Questions about the row below.
1) Give the entry just left of 0.23.
2) Give the entry just right of -0.47.
3) Give the entry just left of 0.68.
4) Give the entry just left of 0.10.
[ 5.77  0.10 -0.15 -0.47  0.50 -1.06  0.19 -3.31 -0.46 -0.29  0.78  0.23
 -0.11  0.68  0.46 -0.16]
1) 0.78
2) 0.50
3) -0.11
4) 5.77

Read these off the matrix that follows. Indices start at 0.
1) The entry directly above the smallest entry?
2) The entry in row 2 and column 0?
3) The entry in row 0 and column 2?
4) The entry at row 0, column 1?
5) The entry just left of the smallest entry?
6) The entry directly below -2.05?
7) The entry in the bottom-left corner?
8) The entry directly below 0.18?
[[-0.01 -0.34  1.99 -2.05]
 [ 0.29  1.34 -2.78 -5.78]
 [ 0.92  0.01  1.43 -1.49]
 [ 1.60 -0.30  0.81 -1.14]
 [ 3.06 -1.42  2.32 -0.74]
 [ 2.43 -1.88  0.18 -3.32]
 [ 1.51 -0.62  1.45 -0.18]
 [-1.04  2.27  1.06 -1.67]
 [ 2.34  0.38 -3.10 -1.92]
 [ 2.17  0.48  2.68 -0.06]
 [ 0.24  0.53  3.93  0.35]
 [ 0.33  1.10 -0.36 -1.21]
 [ 0.47  1.77  1.52  0.50]
 [ 2.28  0.45  2.73  1.07]]
1) -2.05
2) 0.92
3) 1.99
4) -0.34
5) -2.78
6) -5.78
7) 2.28
8) 1.45

W = [[1.79, -0.13, -1.39, 2.79, 1.47, -2.15, 1.28, 2.81, 2.36], [1.67, -1.56, -2.15, 1.32, -2.21, 0.80, -1.12, 2.12, 1.31], [0.98, 5.19, -4.11, -3.67, -1.36, 2.93, 4.65, 1.59, -1.09], [0.77, 0.82, 0.15, -0.44, 1.37, -2.36, 0.59, -0.54, 2.45], [1.78, -0.87, -1.38, 0.68, -1.35, -0.07, -1.55, 1.28, 1.46], [-1.87, -2.65, -1.11, 2.37, -2.05, 2.60, 0.13, 0.88, -2.72], [1.40, 0.59, -1.61, 2.23, 1.58, -1.98, 1.95, 2.74, 2.08], [1.40, -1.97, -0.59, 1.79, -1.56, 0.62, -1.71, 1.20, 1.11], [0.29, 0.00, -0.61, 0.01, -0.10, -0.51, -0.22, 0.69, 1.00], [-0.31, -3.25, 2.08, 2.49, 0.57, -1.65, -3.32, -0.50, 0.32], [-1.77, -0.56, 2.18, -2.87, -1.61, 3.26, -2.08, -3.14, -3.37], [-0.23, -0.37, 0.15, 0.49, -0.01, -0.72, -0.23, 0.20, 0.62], [1.77, -0.23, -1.57, -0.02, -1.88, 0.98, -0.39, 1.28, 1.23], [-1.40, -1.35, -1.42, 1.45, -1.77, 1.83, 0.26, 1.10, -2.11], [-1.90, 0.97, 1.59, -0.37, 1.95, -0.72, 1.75, -1.42, -1.55]]
The median of all entries is 0.01
Which number is the centre entry? -1.56
The 3rd smallest entry -> -3.37
Which number is the third largest entry? 3.26
Which number is the entry just left of 2.60? -2.05
Which number is the entry just left of -0.22? -0.51
The third entry in reading order -> -1.39
The entry just right of the largest entry is -4.11
The entry just right of the smallest entry -> -3.67
Which number is the fourth entry in reading order? 2.79
The entry just left of the smallest entry -> 5.19
The entry just right of 1.37: -2.36
Which number is the entry just right of -3.25? 2.08
The entry just right of -0.51 is -0.22
Which number is the first entry in reading order? 1.79
Which number is the fifth entry in reading order? 1.47

[[-2.02  3.17 -1.01  0.55 -0.76 -2.08  0.23  0.16  2.44 -0.91 -2.20  1.87
   2.28  1.61 -0.96]
 [ 4.30 -2.16 -4.20  1.71  2.28 -1.35  4.37 -4.01 -1.78  4.47 -0.85  1.09
  -3.42 -3.77 -4.38]
 [ 1.15  1.83  1.34  1.23  0.77  1.02  0.90  1.69  1.50  0.83  0.91  1.54
   1.87  1.62  1.28]
 [ 2.90 -3.33 -2.57  1.58 -2.55 -0.14 -2.22 -2.30 -3.32  0.90  0.56 -2.16
  -0.31  2.13 -3.01]
 [-3.25 -0.34 -0.56  1.77  2.61  0.26  2.43 -1.10  2.16  2.15  1.38 -0.17
   0.00  1.97  0.76]
 [-3.87  2.94  3.14 -2.49  3.05  0.35  2.31  2.43  3.26 -1.32 -0.43  1.73
  -0.57 -3.29  3.76]
 [-4.16  1.52  4.17 -2.01 -1.25  1.62 -3.61  3.36  1.55 -3.93  1.16 -1.33
   2.25  2.61  4.40]
 [ 2.38 -2.69 -2.32  1.55 -2.00 -0.20 -1.58 -2.06 -2.63  0.99  0.45 -1.66
  -0.22  1.89 -2.65]
 [ 0.70 -2.74 -2.92  1.62 -2.73 -0.83 -2.49 -2.60 -2.34  0.31  0.07 -2.28
   0.28  3.19 -3.03]
 [-3.55  2.10  3.62 -0.86 -0.90  1.41 -2.49  3.34  2.12 -2.84  1.13 -0.39
   2.84  3.22  3.95]
 [-3.94  3.09  2.64 -2.64  3.45 -0.17  3.03  2.06  3.41 -1.07 -0.99  2.13
  -1.02 -4.23  3.30]
 [-3.12  1.93  2.01 -2.44  2.33 -0.17  1.88  1.49  2.15 -1.19 -0.84  1.21
  -1.14 -3.62  2.48]
 [ 1.87 -3.10 -3.26  1.59 -3.34 -0.92 -2.88 -2.78 -3.15  0.29 -0.13 -2.37
   0.10  2.87 -3.66]]
The 3rd smallest entry -> -4.20
Which number is the first entry in reading order?
Answer: -2.02
The second smallest entry -> -4.23
Which number is the third largest entry?
Answer: 4.37
Which number is the entry just right of -3.32?
Answer: 0.90
Which number is the smallest entry?
Answer: -4.38
Which number is the entry just left of the largest entry?
Answer: -1.78
The entry just left of -4.20 -> -2.16
Which number is the maximum?
Answer: 4.47
Which number is the entry just right of the largest entry?
Answer: -0.85
Which number is the entry just right of -2.88?
Answer: -2.78
The entry just right of the centre entry: 1.55
The entry just left of -2.84: 2.12
Which number is the entry just right of 3.45?
Answer: -0.17
Which number is the entry just right of 0.16?
Answer: 2.44
The second largest entry -> 4.40
Which number is the entry just left of 2.12?
Answer: 3.34
